Here is a tiny trained network, its code and every weight. The questions are about switching its units off for an input and a class, where a switched-off unit gives its printed mean instead of its output.

import numpy as np


def w(rows, s, z=0):
    codes = np.array(rows[::2]) - 128.0
    scale = np.full(codes.shape[1], s)
    scale[-1] = z or s
    return codes * scale


def norm(h):
    return h / np.sqrt((h * h).mean(-1, keepdims=True) + 1e-5)


def f(y):
    return y / 2 * (1 + np.tanh(0.7978845608 * (y + 0.044715 * y**3)))


def log_softmax(a):
    a = a - a.max(-1, keepdims=True)
    return a - np.log(np.exp(a).sum(-1, keepdims=True))


def net(x, mask):
    res = np.array(x, float).reshape(1, 8) / 4 @ E
    u = 0
    for l in range(2):
        y = f(norm(res) @ A[l][:, :-1].T + A[l][:, -1])
        res = res + np.where(mask[u : u + 12], y, B[l][:, -1]) @ B[l][:, :-1]
        u += 12
    return log_softmax(norm(res)[-1] @ U[:, :-1].T + U[:, -1])


A, B = {}, {}
E = w([
[120,222,175,106,109,47,100,105,169,81],'x0',
[230,20,127,110,184,137,166,163,116,115],'x1',
[128,87,181,129,101,151,79,149,93,5],'x2',
[153,176,166,96,128,91,207,98,218,128],'x3',
[144,117,100,123,108,111,130,150,102,106],'x4',
[207,153,174,147,146,25,90,106,62,150],'x5',
[83,113,194,89,172,132,51,109,91,113],'x6',
[48,152,190,3,209,115,122,108,195,174],'x7',
],0.005)
A[0] = w([
[121,94,153,72,198,99,142,95,185,205,67],'0.n0',
[96,149,194,158,136,98,66,124,109,104,78],'0.n1',
[66,98,166,138,149,133,2,139,50,76,78],'0.n2',
[110,197,120,127,137,58,141,133,107,55,117],'0.n3',
[147,213,145,115,107,40,132,139,183,99,2],'0.n4',
[109,123,204,30,236,108,159,115,174,221,32],'0.n5',
[233,47,134,152,135,144,147,163,73,66,55],'0.n6',
[167,118,75,106,127,132,209,146,153,162,93],'0.n7',
[212,47,131,135,89,135,144,135,100,73,37],'0.n8',
[193,128,80,190,120,144,177,134,81,169,86],'0.n9',
[98,51,78,128,176,137,19,224,103,135,64],'0.n10',
[32,114,112,131,96,200,164,140,193,74,44],'0.n11',
],0.0059,0.0062)
B[0] = w([
[119,106,141,91,199,121,101,169,139,142,203],'0.n0',
[174,150,165,134,111,160,69,124,122,145,138],'0.n1',
[117,157,147,69,109,168,70,107,70,110,191],'0.n2',
[172,141,192,128,115,156,127,109,159,150,159],'0.n3',
[190,169,153,124,82,96,161,99,152,133,143],'0.n4',
[160,143,109,108,213,100,119,187,136,177,252],'0.n5',
[204,50,152,162,148,103,152,192,147,51,231],'0.n6',
[98,132,164,162,133,134,2,137,117,119,178],'0.n7',
[180,98,141,153,152,83,97,127,148,92,179],'0.n8',
[115,124,81,170,143,90,99,121,102,140,199],'0.n9',
[137,145,109,80,113,140,199,106,70,119,180],'0.n10',
[102,132,142,149,131,186,170,146,184,98,177],'0.n11',
],0.0077,0.0038)
A[1] = w([
[170,18,120,143,123,99,135,140,105,59,35],'1.n0',
[141,116,116,80,107,133,161,148,103,116,127],'1.n1',
[132,87,192,153,140,122,165,130,91,158,110],'1.n2',
[196,16,133,165,125,115,162,132,107,65,23],'1.n3',
[48,96,105,137,113,189,182,129,224,99,36],'1.n4',
[90,143,210,115,102,110,12,97,91,87,3],'1.n5',
[92,52,84,69,100,144,162,122,2,90,10],'1.n6',
[147,212,169,129,91,27,143,96,176,120,31],'1.n7',
[66,178,159,88,104,121,171,88,125,166,143],'1.n8',
[189,23,104,170,130,102,127,130,110,103,65],'1.n9',
[133,83,210,78,168,136,135,129,178,100,122],'1.n10',
[138,92,45,228,109,109,144,90,94,218,22],'1.n11',
],0.0068,0.0045)
B[1] = w([
[199,59,123,209,162,146,103,147,140,78,236],'1.n0',
[105,122,126,179,161,133,143,57,131,136,137],'1.n1',
[118,165,89,143,141,136,119,141,138,87,136],'1.n2',
[208,85,119,208,179,116,33,153,173,75,252],'1.n3',
[38,182,201,202,89,163,100,230,206,49,182],'1.n4',
[153,210,115,109,55,136,17,74,58,82,158],'1.n5',
[162,29,98,146,140,170,248,35,128,150,174],'1.n6',
[197,8,143,128,58,149,254,19,149,154,176],'1.n7',
[210,61,147,195,154,146,129,142,131,94,186],'1.n8',
[130,117,135,143,142,86,71,178,189,80,247],'1.n9',
[87,171,79,160,121,89,119,139,80,190,220],'1.n10',
[65,188,52,107,35,16,124,174,58,139,187],'1.n11',
],0.0066,0.0043)
U = w([
[112,144,142,45,253,88,143,158,157,219,212],'0',
[210,159,195,131,54,77,222,42,201,167,76],'1',
[132,209,190,74,73,163,23,70,54,91,178],'2',
[77,175,33,160,53,33,139,167,81,166,72],'3',
[102,35,90,99,144,223,195,73,50,117,2],'4',
[199,46,106,206,158,111,77,180,130,46,210],'5',
[32,175,168,162,99,212,159,185,222,91,130],'6',
],0.012,0.0025)

Each question gives the input, the list of numbers given to net, and the class t.
The units are the neurons (one row each of A and B). Each row of codes is followed by its name. A weight is (code - 128) times the scale printed after its matrix; where a second scale follows, it is the last column's (A, B and U).
mask holds one flag per neuron, layer by layer. A switched-off neuron (its flag False) gives its mean, the last column of its row in B, instead of its output. The means were averaged over made-up inputs and are rounded, as every weight is.
A unit's drop is (log p(t) with every unit on - log p(t) with that unit switched off) / (log p(t) with every unit on - log p(t) with every unit switched off).
The circuit of an input: a set's keep is (log p(t) with only the set's units on - log p(t) with every unit switched off) / (log p(t) with every unit on - log p(t) with every unit switched off). Starting from the 12 units with the biggest drops (on a tie, the unit counted first), units are removed one at a time, each time the one whose removal leaves the highest keep (on an exact tie, the one counted first), for as long as the keep stays at least 0.8.
units of the circuit, in order: the units of the circuit, biggest drop first
most important unit: the unit with the biggest drop
top k neurons: the k neurons with the biggest drops, biggest first
top k neurons in layer l: the k neurons of layer l with the biggest drops, biggest first
drop when u is switched off: that unit's drop, to one decimal
input [6,5,3,-1,8,-6,-4,8], class 6: units of the circuit, in order : 1.n4, 0.n11
input [-5,6,-2,-6,-8,0,6,0], class 4: units of the circuit, in order : 0.n10, 1.n6
input [-3,4,8,2,-5,4,3,5], class 2: units of the circuit, in order : 0.n2, 1.n5
input [-7,-2,-4,-8,3,6,7,2], class 4: units of the circuit, in order : 1.n6, 0.n10
input [3,-5,-7,1,-7,-2,2,-1], class 1: units of the circuit, in order : 1.n7
input [6,6,-6,7,3,-7,4,-6], class 1: top 2 neurons in layer 0 : 0.n6, 0.n11
input [0,0,6,3,8,0,1,8], class 0: top 2 neurons in layer 0 : 0.n5, 0.n7
input [-8,-2,2,0,-2,-5,5,5], class 6: units of the circuit, in order : 0.n11, 1.n4
input [-2,1,1,7,-4,8,-4,3], class 0: top 2 neurons : 0.n5, 0.n0
input [-2,-3,3,-7,-4,6,4,-8], class 2: top 2 neurons in layer 1 : 1.n5, 1.n8
input [1,-8,8,6,-2,-7,8,-3], class 2: top 2 neurons in layer 0 : 0.n2, 0.n1
input [-4,7,5,-5,-4,4,7,8], class 4: top 2 neurons in layer 0 : 0.n10, 0.n2
input [3,7,-8,-2,-3,-8,1,-1], class 0: top 2 neurons : 0.n0, 0.n7
input [-5,2,-6,-2,-4,6,-5,-6], class 3: top 2 neurons : 1.n11, 0.n9
input [-8,-3,-8,-3,2,-2,4,-1], class 3: units of the circuit, in order : 1.n11
input [-8,1,-2,-5,4,-8,8,-5], class 4: top 2 neurons : 0.n10, 1.n6
input [6,3,1,-3,6,3,-5,2], class 1: top 2 neurons in layer 0 : 0.n4, 0.n3
input [-8,-1,6,-5,-6,1,4,6], class 4: top 2 neurons in layer 0 : 0.n10, 0.n7
input [6,3,6,-7,4,-2,-7,8], class 2: top 2 neurons in layer 0 : 0.n2, 0.n3
input [4,-1,0,4,-2,3,5,-8], class 1: most important unit : 1.n7
input [-7,-7,1,-6,-8,-7,5,-7], class 4: drop when 1.n6 is switched off : 0.2
input [-1,-7,-7,-7,-7,-4,8,-7], class 2: drop when 0.n2 is switched off : 0.7
input [4,-2,-4,-8,0,-8,8,1], class 2: drop when 0.n7 is switched off : -0.1
